[ 16  -8  -8 -33 -68  -8  -8  11   2] -> dafom
[ 38 -55 -52  27  11  75 -11  11  26] -> bopu
[ 42 -28  -2  71  17 -52  30 -42  -9] -> bip
[-34  -4 -21  32 -22 -30  25 -36  23] -> buriz
[ 16  24  -8 -33 -68  23  -2  29  45] -> Buke
Table of tags by key:
[24] -> j59
[25] -> j836
[-8] -> j767
[-7] -> j107
[-4] -> j570
[-2] -> j806
[-11] -> j141
join buriz 6:  => j836
gone Buke: [ 16  29  -8 -68  -2  45 -33  23] => [24]
asked: [-34  -4 -21  32 -22 -30  25 -36  23] => buriz
again bopu:  => [11]
again dafom:  => [-8]

[  0  54 -56   1] : Dabul
[-54   9 -35  85] : todas
[-54   9 -40  86] : gat
[ -3 -37  76 -37] : sepi
gone Dabul: [-56  54   0] => [1]
again sepi:  => [-37]
Table of tags by key:
[76] -> j954
[-56] -> j865
[-40] -> j429
[0] -> j621
join Dabul 2:  => j865

[-18 -19 -33 -32 -28 -20 -22  -1  13  21 -27 -31  46  26 -16   4   6  34
 -27  33  36  35 -22  10 -21 -14  22 -31 -28  43  25  15  -4 -11 -20  26
 -31  30 -28 -18  11   1 -14 -27 -30  18  31 -25  14   5   8 -18 -27  31
 -32  29 -20  -9  -9  13 -19]  vivol
[ 32  30  34  28  22  14   5   5 -16 -20  26  33 -14 -33  29 -20   7  14
   9 -25 -46 -32  33 -35  22 -27  18  -8   1 -10 -20 -26  32 -32 -32  30
 -24  14  -6   5 -14  22 -28 -32 -33  38  30 -20  13   3   6 -17 -25  31
 -34  34 -31 -27  14 -14  11]  bila
[ -5 -10 -19 -22 -28 -33 -41  41 -44 -42  48  47 -41 -42  41 -41  38  17
 -26  27   1 -10  -2  -2  33 -16  21 -26 -29  32  39  42 -45  47  46 -46
  44 -21  41  37 -33  28 -24 -16 -12  -7  -2   8 -14 -19  24 -28 -35  36
 -40  44 -40 -45  47 -45  67]  mosa
[ 68 -23  66  61  56  49  31 -32  19  11   6  15 -19 -38  47 -52  20  57
 -67  75  63  58 -58  51 -29  35 -24  14   2  -2  21  31 -41  49  59 -62
  67 -71  68  63 -61  54 -47 -38 -27  11   1   8 -20 -29  39 -48 -55  67
 -64  67 -68 -67  67 -52  62]  keme
[ 38  37  32  32  30  27  30 -21  18  10 -11  -8  18   4   3  -5   9  13
 -16  19  49  32 -28  29 -15  35 -58  40  43 -47 -46 -48  49 -47 -49  53
 -53  53 -54 -58  55 -55  54  54  54 -44 -41  52 -55 -59  59 -57 -58  57
 -55  52 -52 -47  37 -37  34]  Vepim
[ 38  37  32  32  30  27  30 -21  18  10 -11  -8  18   4   3  -5   9  13
 -16  19  49  32 -28  29 -15  35 -38  40  43 -47 -46 -48  49 -47 -49  53
 -53  53 -54 -58  55 -55  54  54  54 -44 -41  50 -50 -47  45 -42 -40  42
 -36  32 -33 -28  29 -22  24]  ligem
[ 70  63  61  48  32  10 -13  27 -46 -54  68  71 -68 -56 -47 -24   1  -9
  35 -53 -46 -74  69 -64  80 -37  18   4  20 -46 -56 -66  70 -74 -60  48
 -31   8  11  29 -48  60 -69 -73 -65  42  44 -23   2 -20  37 -53 -64  77
 -70  62 -50 -35  19   6 -13]  kodi
gone keme: [ 61 -29 -48  58 -32 -20  47  15 -71 -38  51 -58 -52  11 -27  57 -68  49
 -19   2 -29 -38 -67   8   1  62  63 -64  35 -62  66  49  68  14  39 -47
 -23  56  20 -41  54 -55  68 -24  67  31 -52  -2  63  21  59  67 -67  11
  67 -61  19   6  31  67] => [75]
gone keme: [  1  63  49  62  39 -52 -48 -55 -61 -58  15 -38 -19 -68 -67 -27  11  57
  68  66 -23  61 -47   8  11  -2  54  58 -62   2 -71 -64  21  67 -29 -32
  56 -29 -20  31  20  19  47   6  67 -52  14  67  51  35  31  75 -38  59
  67  49  68  63 -67 -41] => [-24]
asked: [ -5 -10 -19 -22 -28 -33 -41  41 -44 -42  48  47 -41 -42  41 -41  38  17
 -26  27   1 -10  -2  -2  33 -16  21 -26 -29  32  39  42 -45  47  46 -46
  44 -21  41  37 -33  28 -24 -16 -12  -7  -2   8 -14 -19  24 -28 -35  36
 -40  44 -40 -45  47 -45  67] => mosa
gone mosa: [-10  44 -14  48  21  32 -45 -41 -10   1  47 -12 -41  39  28 -19  41 -29
 -44  41  27 -46  47  42  41  -7 -33 -42  -2 -42  24  17 -16  47   8  -5
  67  44 -40  33 -41  36 -26 -28 -21 -19 -35 -26 -28  38 -33 -40 -45 -16
  46 -24  -2  -2 -45  37] => [-22]
gone keme: [-23 -47 -19  51  49  -2   8  66  67  47  67  68 -20 -38 -38 -52 -61  39
 -48   2 -62 -58 -68  35  31 -52   1 -67  15  11 -64  54 -71 -27  31  75
  63  63 -41  67  19  58   6  61  11  57  49 -32  59  62  68 -29  67 -55
 -29  56 -24  14  20 -67] => [21]
where: [-59] => Vepim, 49

[-20  10 -21  -8] -> zed
[-22 -37  56  46] -> Nofe
[ 16 -31 -31 -31] -> Gabi
[-41  14 -29 -18] -> Dofi
[ 2 25 26  2] -> loti
[  2  -4 -50  -8] -> pobo
[ -6  45 -40 -40] -> gipem
[-51 -51   4  88] -> sapi
again loti:  => [2]
again gipem:  => [-40]
again Gabi:  => [-31]
asked: [ -6  45 -40 -40] => gipem
gone Dofi: [-18 -41 -29] => [14]
again sapi:  => [-51]
where: [26] => loti, 2

[-82  12 -89  60] = suro
[-82  12  75  61] = mador
[-82  12 -89  73] = Fav
where: [60] => suro, 3
key -> tag
[75] -> j40
[61] -> j886
[-89] -> j106
join mador 2:  => j40

